[[-43  39 -21  68  31]
 [ 10  11  12 -19 -33]
 [  6  19  15  10  -8]
 [  5   8 -96  37  16]]
->
[[ 31  68 -21  39 -43]
 [-33 -19  12  11  10]
 [ -8  10  15  19   6]
 [ 16  37 -96   8   5]]

[[ 14  17 -82 -41   7  56 -38  -2  41  21  16]
 [ -8  -2  31  16   7 -17   6   3  -9  -4   3]]
->
[[ 16  21  41  -2 -38  56   7 -41 -82  17  14]
 [  3  -4  -9   3   6 -17   7  16  31  -2  -8]]

[[-83  -1   8  17  57 -22]
 [-56  21 -19   9  71  -8]
 [-12  23 -12  47  32 -38]
 [-26 -12  19  60  13 -64]
 [-70 -36 -76  60  53 -61]
 [-21  -5 -85  38  59 -41]]
->
[[-22  57  17   8  -1 -83]
 [ -8  71   9 -19  21 -56]
 [-38  32  47 -12  23 -12]
 [-64  13  60  19 -12 -26]
 [-61  53  60 -76 -36 -70]
 [-41  59  38 -85  -5 -21]]

[[  82   58    0   30  -57   -6    0  -75    4  -45  -46    0  -57]
 [   0    0    9 -102    0  -50   41   63  -28    9  -38   18   28]
 [  78   25  -15  -11  -53    0    0    0   -7  -52  -74    7  -60]
 [ -80  -31   15    3   55    0  101    0    5    0   68   -5   60]
 [ -64  -98    0  -90   45  -38   59   71    0    0  -17   13   39]
 [  84   51  -15   19  -57  -12  -98  -73    1  -47    0    0  -59]]
->
[[ -57    0  -46  -45    4  -75    0   -6  -57   30    0   58   82]
 [  28   18  -38    9  -28   63   41  -50    0 -102    9    0    0]
 [ -60    7  -74  -52   -7    0    0    0  -53  -11  -15   25   78]
 [  60   -5   68    0    5    0  101    0   55    3   15  -31  -80]
 [  39   13  -17    0    0   71   59  -38   45  -90    0  -98  -64]
 [ -59    0    0  -47    1  -73  -98  -12  -57   19  -15   51   84]]

[[ 67 -22  -4  -9 -19   8  34  49]
 [ 48 -37   8 -23 -20  18  50  36]
 [  7  33 -18  26   9 -20 -39   2]
 [-99  -8  25 -17  16  11  -2 -68]
 [  8  11  -7   9   2  -7 -12   5]
 [ 65  10 -19  14  -9 -10  -4  45]]
->
[[ 49  34   8 -19  -9  -4 -22  67]
 [ 36  50  18 -20 -23   8 -37  48]
 [  2 -39 -20   9  26 -18  33   7]
 [-68  -2  11  16 -17  25  -8 -99]
 [  5 -12  -7   2   9  -7  11   8]
 [ 45  -4 -10  -9  14 -19  10  65]]

[[ 38  54]
 [-26 -73]
 [-27 -31]
 [-41  33]
 [-21 -22]
 [-23 -21]
 [-73 -28]
 [-12 -14]
 [ -6 -31]
 [  3 -12]
 [ 19 -32]
 [-21 -40]]
->
[[ 54  38]
 [-73 -26]
 [-31 -27]
 [ 33 -41]
 [-22 -21]
 [-21 -23]
 [-28 -73]
 [-14 -12]
 [-31  -6]
 [-12   3]
 [-32  19]
 [-40 -21]]

[[  16    1  -29  -12]
 [ -79   43  -56   -1]
 [ -46   26   -5   11]
 [ -14   44  -69  -10]
 [ -41   92 -102   -1]]
->
[[ -12  -29    1   16]
 [  -1  -56   43  -79]
 [  11   -5   26  -46]
 [ -10  -69   44  -14]
 [  -1 -102   92  -41]]

[[  0 -19  29  -6 -10 -65 -53  55   5 -22 -22 -15  54]
 [ 40 -44 -17  34  15  -9 -18  17  16 -58 -12 -26  45]
 [-40  45  -2   7   8  89 -53  -2   1 -22  81 -10 -27]
 [-24  21   3   7   2  47 -29  -2   1 -16  40  -5 -18]
 [-24  21   3   1   2  47 -29  -2   1 -16  40  -5 -18]
 [-16   5 -27  20 -61  -9  53  -2  -2   3 -22 -26 -27]]
->
[[ 54 -15 -22 -22   5  55 -53 -65 -10  -6  29 -19   0]
 [ 45 -26 -12 -58  16  17 -18  -9  15  34 -17 -44  40]
 [-27 -10  81 -22   1  -2 -53  89   8   7  -2  45 -40]
 [-18  -5  40 -16   1  -2 -29  47   2   7   3  21 -24]
 [-18  -5  40 -16   1  -2 -29  47   2   1   3  21 -24]
 [-27 -26 -22   3  -2  -2  53  -9 -61  20 -27   5 -16]]
